(in the rows, 128 means zero)
[112 142 128 132 139 166 143 141 114  61 124 109 163 108 136  89 136 113
 139 116 171 136 163 106 107 129 145 130 118 111 124 120] -> Q
[121 133 129  91 121 144 120 142 112 114 139 111 132 133 160 126 127 149
 128 150 137 132 152 127 104 120 149 123 122 130 133 136] -> H
[144  85 113 114 144 119 159 158 134 232 208 126 143 148  85  96 103 103
 138 138 171  62 102 130 120  98  49 119 204 115 161 166] -> X
[145 174 123 153  96 157 135 141 173 200 119 132 119 179 105 141  63 118
 116 147 141  51 126 172 150 136 110 128 194 142 164 152] -> H
[144 116 128 115 155 144 146 154 128 125 143 114 131 130 109 102 129 119
 151 125 141 142  96 124 121 143 122 116  98 132 120 119] -> W
[108  75 125 108 113 160 134 152 128 155 159 128 135 129 133 117 128 105
 144 131 135 142 164 126  80 136 134 137 113 131 139 137] -> X
[ 65 128 145 110  81 155  85 107  83 138 135  97 140 103 183 160 146 110
  93 175 127  90 124 148  98 143 152 167 150 144 139 147] -> H
[174 135 104 159 112  71 121 129 127 110 109 176 138 155 158  86  90 158
 102 114 111 169 173  79 148 117 149 119 113 112 108 145] -> Q
[146 144 139 136 117 107 116 119 110 192 137 130 152 117 118 123 126 120
 152 104 149 136 117 110 132 126 137 128 162 151 103 127] -> Q
[132 108 124 122 112 118 132 148 145  81 163 158 142 135 137 145 171 149
  99 116 114 143 138  89 133 125 107 117 127 129 121 141] -> Y
[132  98 120 149 120 118 112 169 130 129 116 137 122 151 142 104 123 134
 106 131 107 164 129 116 160 124 142 116  99 109 128 145] -> J
[103 113 113 135 115 161 128 167 123 154 139 135 136 128 142 141 142 127
 154 121 134 136 146 138 112 134 123 130 130 142 125 121] -> V
[138 121 117 144 114 119 122 159 142 129 112 146 131 156 150 115 122 143
 111 133 110 154 141 109 167 121 137 118 114 121 139 145] -> H
[158 157 125 138  94 122 106 151 130 231 136 135 111 154 109 126 134 119
 115 135  89 115  79 119 132 137 111  99 166 150 126 129] -> J
[112 121 133 129 129 152 125 143 130 100 147 118 144 130 125 144 109 127
 135 140 155 117 146 162  91 137 139 141 119 129 144 123] -> W
[152 132 106 159 109 138 114 163 141 119 122 159 126 155 154 124 125 140
 107 127 106 169 143  98 138 133 150 126 122 110 123 142] -> R
[134 148 119 116 142 115 134 116 109 118 127 118 136 132 132 110 108 133
 152 151 139 134 133 126 102 135 125 116 108 132 126 132] -> W
[136 100 130 147 115 114 108 178 130 142 133 150 120 144 134 113 145 136
  97 126  99 169 115 105 167 130 126 106 121 115 125 145] -> J
[150 144 115 125 150 146 141 134 116 115 126 121 132 113 134  97 123 128
 143 117 121 142 110 106 107 127 118 121 116 128 115 128] -> R
[150 148 110 119 130 134 150 142 111 134 167 105 144 139 127 124 122 125
 151 137 138 117  99  98 119 125  87 115 109 133 103 133] -> Y
[ 98  68  96 108 135 173 144 181 120  96 145 135 137  95 146 141 140 106
 149 124 108 156 143 148 106 116 113 147 113 120 143 123] -> R
[130 165 124 113 110 133 124 118 129 197 131 136 114 123 106 144 127 125
 171 142 116 110  80 140 133 160  76 123 142 167 139 106] -> B
[155 149 150 153 154 147 139 138 106 145 142 101 155 131  95 113 139 126
 133 123 133 153  93 120 122 123 110  77 133 145 110 129] -> J
[113 115 135 107 131 147 134 132 112 115 142 115 145 127 135 109 142 112
 159 137 159 135 135 119  91 151 131 130 107 126 120 126] -> W
[158 136 110 163 130 133 115 160 150 128 110 146 129 154 130 142 131 127
 112 153  85 168 142 119 146 128 145 111 125 116 138 142] -> R
[111 157 121 145 119 152 100 149 105 175 131 111 127 119 146 155 141 132
 139 136 124 126 126 145 108 125 145 134 135 143 128 105] -> V
[ 89  92 120 113 112 158 121 154 119 137 117 110 139 121 143 120 143  97
 155 134 131 132 141 141 113 130 136 137 106 132 133 125] -> J
[147 147 119 152  99 137 124 120 156 212  91 173 101 129 111 143  83 134
 126 120  83  95 136 177  92 134 122 120 156 154 144 115] -> B
[148 149 115 158 120 116 120 152 152 252 127 139 112 144  96 139 118 109
 166 144  93  95  89 143 155 152  74 117 151 169 135 128] -> V
[120 111 108  65 130  93  98  53 128 214 112 133  80  98 186  94 134 120
 153 146 131  96 123 126 140 119 124 176 131 165 133 121] -> X
[170 114 102 126 159 144 150 145 146 152 126 122 132 141 117  72 138 112
 150 129 115 130  78  92 129 134 111 112 106 136 110 144] -> R
[162 137 106 165 120 118 117 158 139 127 121 168 131 138 140 127 127 145
 106 124  87 166 141 100 132 120 130 110 135 119 129 142] -> R
[104 113 110 143 122 153 122 167 116 144 132 133 131 123 156 142 133 128
 152 131 133 145 146 138 134 131 125 138 117 135 123 120] -> V
[147 121 118 141 116 111 105 147 135 116 128 157 128 138 152 125 131 138
 102 141 109 161 159 113 155 127 150 133 129 120 127 129] -> Q
[150 161 132 156 122 160 149 127 148 153 143 133 126 163 101 110  87 116
 131 123 156  90 115 148 112 153  98 127 156 126 141 126] -> W
[152  75  97  96 117  73  83 171 155 131 157 192  87 148 197 130  55 192
 143 146 154 156 211 146 188 104 150 176 110 112 129 143] -> Q
[125 139 109 184  88 186 117 151 166 221  93 137 126 162 127 115 104  82
  87 144 139  45 114 161 137 126 140 127 196 131 141 156] -> J
[149 207 116 154 100 145 126 156 149 166 117 164 109 126 104 150  92 136
 131 141 108  88 136 146 111 142  84 103 171 133 161 102] -> B
[ 98 113 113  97 110 146 137 139 105  99 139 115 146 123 148 123 138 120
 134 117 141 164 166 102  86 128 155 133 104 128 135 123] -> X
[117  94 133 103 129 152 124 171 134 115 139 116 130 141 146 126 120 135
 131 153 139 142 145 137 141 133 147 128 105 126 135 149] -> H
[152 170 131 139 119 119 118 125 118 198 132 110 125 132 109 140 104 109
 123 144 117 127 109 118 125 138 131 117 142 151 130 128] -> X
[118 133 139 114 122 140 132 136 144 125 102 122 157 132 131 115 144 123
 134 113 160 107 159 114 116 115 160 120 149 134 134 139] -> H
[150 148 126 148 121 125 137 137 134 214 106 140 125 131  91 129 110 101
 154 136 108 106  92 138 137 144  90 112 147 141 132 116] -> B
[145 124 123 113 153 124 146 125 122 142 143 115 141 140 112  88 132 123
 159 134 149 134  85 107 122 144 109 110 107 143 113 137] -> W
[141 142 134 120 129 108 124 138 138 205 116 123 123 118 100 132 119 122
 150 136  92 117  84 135 155 138 103 104 137 174 135 143] -> H
[148 183 128 160 105 153 132 134 131 161 116 144 125 141 116 142 106 116
 104 144 129  86 119 141 123 139 103 119 182 118 143 111] -> B
[127 145 124 148 104 145 129 139 140 173 118 157 125 121 121 129 112 111
 141 130 135  86 123 139 126 144  85 135 160 129 144 114] -> B
[157 151 120 167 111 117 115 149 139 120 136 140 134 174 136 133  98 149
  81 145 130 164 151  96 152 133 159 110 121 120 134 152] -> X
[142 142 131 133 156 142 146 142 122 142 157 107 148 117  93 107 127 125
 132 132 139 140 105 104 111 130 110  88 124 150 132 143] -> X
[153 173 132 127 113 115 124 133 126 182 134 125 114 120 118 167 119 109
 139 139 103 104 116 128 137 133  97 124 152 141 115 116] -> Y
[133 143 126 142 137 145 135 134 121 164 119 108 136 137 135 100  91 123
 164 146 142 122 133 134 136 124 110 120 113 129 135 142] -> H
[146 130 112 132 107 110 122 174 140  91 136 151 121 140 148 150 143 135
 101 131  93 149 164  96 142 115 126 124 113  95 130 119] -> Y
[103  67 111 128 111 130 126 129  71 168 147 134 140 116 180  84 158  94
 131 141 117 146 117 106 126 114  79 139 126 108 114 137] -> J
[129 144  97  92 128 171 120 163  98 112 160 117 117 107 161 131 145 142
 140 145 108 161 104 113  93 132 129 125 111 139 119 120] -> R
[152 131 113 153 105 104 107 146 140 129 116 171 121 157 154 113 114 147
  96 144 104 172 166 103 166 135 155 118 133 116 123 151] -> Q
[142 168 126 150 111 144 124 153 159 167 126 141 121 131 126 149  99 117
 131 141 131  83 128 148 172 130  83 134 170 143 160 121] -> H
[140 178 136 144 121 139 127 132 131 192 110 115 118 123  88 124 110 110
 137 128 102 102  83 144 129 146  97  96 153 165 133 128] -> J
[111 118 126 114 116 157 124 148 120 129 128 134 135 122 137 140 135 128
 146 141 139 133 143 139 100 136 132 131 120 125 134 111] -> B
[150 143 113 142 108 114 110 161 153  96 129 154 116 151 152 159 144 153
 100 142  94 162 155  98 162 124 139 117 105 116 125 127] -> Y
[144  99 114 148 120 107 109 160 150 145 117 168 126 138 137 113 127 140
 106 126 104 166 148 113 166 122 159 121 129 125 125 148] -> Q
[154 161 133 143 113 126 128 138 148 198 108 127 127 142 105 126 116 110
 129 133  98 100  97 126 145 139 112 109 149 157 138 135] -> H
---
[138 154  62 101 241  54 128 101 141 176 135 178 125 117 132 138 165  86
 120  57 155 154   4 121  39 153 113 205 143 104 147  56] -> N
[147 119 151 117  53 150  58 113 157 127 159 107 180  79 138  88 137 157
 109  79 123 182  84 134  79 110  97 107  69 131 187 155] -> T
[131 128 171 125 109 103 110 111 170 132 151 131 162 100 139 103 159 181
 109  86 124 166 108  90 114 119 107 108 105 143 146 142] -> N
[101 113 121 110 127 133 127 132 118 132 107 131  95 173 143 179 122  87
 148 161 130 123 149 132 104 146 145 137 136 133 119 112] -> S
[ 75 122 143 154 146 111 140 127 127 151  86 124 101 189 154 187 155  83
  92  87  86 110  95  95 153 105 169 107 136 174 101 123] -> D
[116 147 163  84 128  86  86 104 156 152 116 167  92 158 154 160 155 185
 106 179 147 116 110  65 136 111 120 104 186 115  68 104] -> T
[ 80 103 202 143 128 113 124 127 148 108 164 114 127 102 143 130 158 194
 117 109  81 160 112  81 133 102 120  80 117 192 143 167] -> Z
[204 162  73 107 100 139 100 111 177 147  77 158 105 190  76 150  69 119
 124 180 207  96 174 139 127 147  98 200 190  53  88  40] -> D
[151 121 103 125  96 134 159 135 124 119 118 124 140 147 132 129 115  79
 118 100 129 149 117 132 100 127 138 150  86 123 140 111] -> N
[132 109 106 121  63 183 186 167  77  93 103 113  73 175 135 179  89  43
 120 184 110 105 164 140 156 132 174 123 143 120  95 119] -> T
[176 150 123 129 159 155  87 103 209 146 168 146 172  58 102  80 158 157
 125  54 126 128 106 127 117 143  81 140 199 144 175 118] -> D
[124 137 161 149  77 137 110 142 150 109 115 117 122 171 121 137 107 184
 117 174 128 102 194  86 193 100 137  72 114 133  76 163] -> G
[191 131  70  56 127 144 126 112 126 126 138 152  97 112 117 130 112 105
 133 187 170 136 106 161  74 160  92 184 189  64 128  63] -> T
[144  83 112 145  42 193 150 164  72  68 114  61 103 143 112 142  76  75
 127 170 102 146 177 172 137 132 149 125  59 123 147 152] -> G
[137 112 151 106  57 134 132 164 121  97 107  82  74 146 129 132  99 160
 117 203 118 125 201 121 178 108 131  96 144 121 106 143] -> E
[ 68 118 147 111 198  93 142 113  99 161 129 147 107 113 148 157 167 115
 115 120  97 134 101 105 118 128 118 128 152 139 112 113] -> L
[115 131 156 125 131 125  99 114 141 150 145 138 157  90 119 113 134 156
 121 111 129 142 147 115 117 122  85 126 124 118 134 125] -> L
[142 118 154 119  77 170 119 129 139 107 167 115 145  82 131 104 141 147
 118 122 109 148 128 127 136 130 117  97 143 140 154 161] -> T
[134  66 154 102  75 176 144 151 117  61 158  75  67  73 100 129  90 176
 131 196 102 179 177 148 106 141  93 130 128 122 155 134] -> Z
[171 132  60 114 171 134 113 116 109 141 154 128 161  86 102  92 128  85
 145  95 154 148  63 176  60 162  94 189 108 101 196 104] -> G
[ 89 146 154 130 251  71 137  94 165 160 177 187 152 109 157 134 208 159
 130  70 103 128  39  68 111 121 121 128 178 188 136 117] -> Z
[160 137  48  73 189  80 126  97 132 168 118 171 106 153 123 140 157 114
 144 146 166 120  63 124  74 142 138 191 171  86 127  82] -> P
[124 121  94 114 160 139 125 116  98 156 131 135 153 110 127 133 121  67
 132  94 122 147 109 162  73 146 101 181 103  98 158  95] -> L
[118 144 174 125 122 103 122 145 165 137 158 120 140 109 144  91 158 211
 115 122 111 121 145  82 181 103 122  68 165 160 133 171] -> E
[170 115  55  69 152 131  78  89  89 147 114 118 142 144 140 125 113  92
 127 135 148 161  72 194  25 169 112 207  98  73 176  90] -> M
[170 117 157 185   8 165  75 145 154 105  90  76 162 166 116 131  62 149
 108 141 148 140 213 131 146  83 103 104  25 121 121 171] -> F
[142 138 175 122 133 109  63  96 204 133 173 152 175  94 122  97 146 232
 132 107 137 158 113  88 101 108  71 123 131 144 146 127] -> Z
[ 63 110 155 128 220  81 130 104 121 146 168 144 146 107 170 148 195 131
 120  55  76 167  18  95  74 117 128 132 105 189 170 129] -> Z
[134 118 122 134 134 173 133 129 118 102 161 109 152 109 143 117 141 118
 118 105  84 124 129 145 131 134 147  97 140 165 158 168] -> M
[127  89 131 136 106 142 100 119 134 120 181  86 177  49 129  75 183 152
 128  42  80 188  53 141  81 118 132 108  71 169 233 204] -> P
[ 97  73 169 140  78 196 126 148 117  81 185  64 135  54 125 111 139 129
 145 107  73 180 153 170 100 157 119  93 106 180 223 199] -> S
[154 156 120 120 142 113  97 113 151 145 136 153 150 138 112 112 123 166
 132 148 164 110 134 106 133 130 107 138 143 108 114 116] -> G
[113 160 140 117 172 115 105 106 186 155 148 173 140 132 134 135 159 156
 150 123 144 101 141  92 128 143 123 116 200 149 121 129] -> S
[154  84 100  97  60 150 183 154  91  83 100  91  66 147 120 150  82  84
 117 189 130 159 166 157 107 141 132 152 103  96 114 100] -> N
[134 144 152  98 141 113  91  99 172 140 163 156 133  95 145 117 173 183
 113 125 130 138  84  98 116 127 100 110 175 129 133 127] -> T
[119 129 165 167  85 146 112 135 155 113 137 128 167 157 126 131 108 144
 126 101 116 130 155  97 140  94 128 115  84 165 126 144] -> Z
[148  88  99 141 135 144 158 150  76 107 112  81  82 113 127 152 104  72
 126 156 126 145 134 171  97 146 109 163 103 119 154 130] -> F
[156 136  81 106 131 109 125 113 142 148 110 156 126 171 125 136 145 117
 139 139 153 108 109 107 117 117 154 153 143 114 117 116] -> P
[132 139 149 127  67 146  56 119 175 139 121 128 154 156 120 133  98 156
 144 134 156 129 181 119 103 129 111 125 110 120 138 134] -> S
[107 146 149 110 184 105 132 108 151 164 148 166 139  96 125 118 159 162
 123 123 128 120 136  93 140 130  98 118 186 127 106 116] -> L
[173 160  25  99 196 113 152 119 104 155 101 174 118 184 120 151 107  47
 154 156 176  86 104 149 102 160 138 210 151  72 105  58] -> G
[139 120 173 135 112 140 167 135 163  95 177 121 133  65 117  90 156 189
 117 114 109 153 149 102 158 140 113  90 165 155 149 166] -> N
[139 132 141 166 209 119 148 123 154 134 179 124 153  37 135  91 183 145
 131  67 108 128  97 116 134 139  98 111 167 180 178 177] -> F
[164  98  98 101  64 145  88 128 124 123  80  96  82 160  98 161  76 106
 110 176 161 153 142 171  81 131  88 180 112  73 125  63] -> D
[141  96 100 150  46 174 142 156  70  94  96  75 119 196 124 162  62  63
 123 166 113 142 169 165 135 121 162 133  35 112 120 135] -> G
[181 147 104 118 111 198 140 133 142  97 146 133 142 113 113 110 110 125
 131 152 122  84 194 129 165 144 145 113 200 132 125 144] -> M
[150 148 133 140  94 134 137 131 163 128 127 145 166 153 129 128 118 130
 119  95 134 125 147  94 140 121 136 124 109 123 117 125] -> N
[153  94 163 109  70 154  73 121 174 103 144  83 102  60  94 107 125 206
 104 143 122 175 144 143 111 128  63 111 158 122 159 128] -> D
[155 182 108 113 164  88 168 117 174 156 108 206 131 201 131 149 135 128
 124 145 172  76 147  64 164 123 144 141 197 111  45  78] -> N
[146 160  92  95 175  81 135 131 126 164 122 156 123 159 140 129 140 115
 132 146 161 101 106 118 126 130 122 165 175 104 123  85] -> E
[111 119 118 136 163 120 127 120  96 134 144 118 144 124 142 131 152 105
 127 104 106 142  76 134 109 135 137 135  92 144 160 140] -> G
[122 102 127 121  84 153 109 128  97 130 110 107 138 134 120 141  92 100
 122 137 128 158 161 159  94 127 100 159  61  89 137 109] -> L
[113 135 131 144 128 116  97 119 158 154  94 128 124 165 132 160 135 107
  97  86 115 116 106 106 132 101 131 123 130 149 108 105] -> D
[101 122 147 117 147 116 108 110 125 154 127 137 142 114 140 139 139 127
 119 115 113 143 130 116 111 118 103 131 113 121 121 113] -> L
[114  85 102  77 230 105 178 112 103 139 129 123  22  94 126 177 177  79
 110 169 110 147  61 147  89 173 105 175 243 134 140  50] -> D
[147 129  75 115 107  98  97 110 136 160  92 143 142 206 131 145 129 109
 128 122 156 127  91 119  91  99 154 160  76 104 120 114] -> P
[126 110 126 108 118 140 103 113 110 143 132 118 147  93 118 125 114 117
 123 118 123 166 133 155  85 138  89 157  96  96 153 109] -> L
[ 81 117 164 115 161 102 117 109 119 151 132 134 118 112 140 150 151 155
 113 137 107 148 131 107 125 125 105 124 130 120 107 118] -> L
[129 154 101  74 203  90 122  98 122 158 105 174  86 187 146 177 141 145
 115 199 151  84 122  94 131 145 145 143 215 100  63  81] -> M
[162 127 119  87 130 110  83 110 147 126 131 126 103 116 107 123 115 193
 130 196 162 142 138 126 106 141  81 142 143  77 117 101] -> G
[197 116 101  89  85 174 113 135 126  85 156  99 102  67  71  91  75 181
 146 211 161 145 192 165 123 166  81 151 165  63 144 121] -> G
[ 93 110 211 140  91 167 157 148 156  87 194 104 113  50 144 112 175 197
 106 121  57 137 144  82 196 120 140  18 182 193 145 214] -> T
[135  80  95  96  81 157 157 155  76  84  89 100  45 182 108 184  53  79
 132 223 134 143 171 157  95 132 126 181 114  93  97  75] -> Z
[193 177  98 113  98 122 137 120 181 145  99 180 146 197 107 138  88 130
 127 148 188  98 177  90 145 133 131 161 157  77  76  76] -> N
[196 144 105 109 103 161 148 124 176 113 165 148 138  88  79  77 135 187
 154 164 160 100 181 111 169 140 126 128 219 111 131 153] -> P
[163  93 130 107 125 131 115 110 135 108 197 107 147   7  96  52 201 181
 143  96 119 187  51 147  79 148 103 126 163 156 242 183] -> P
[180 180  63 122 203 119 124 106 157 161 145 182 169 132 109 101 135 110
 151 106 168  93  99 126 122 156 119 174 172 103 131  98] -> G
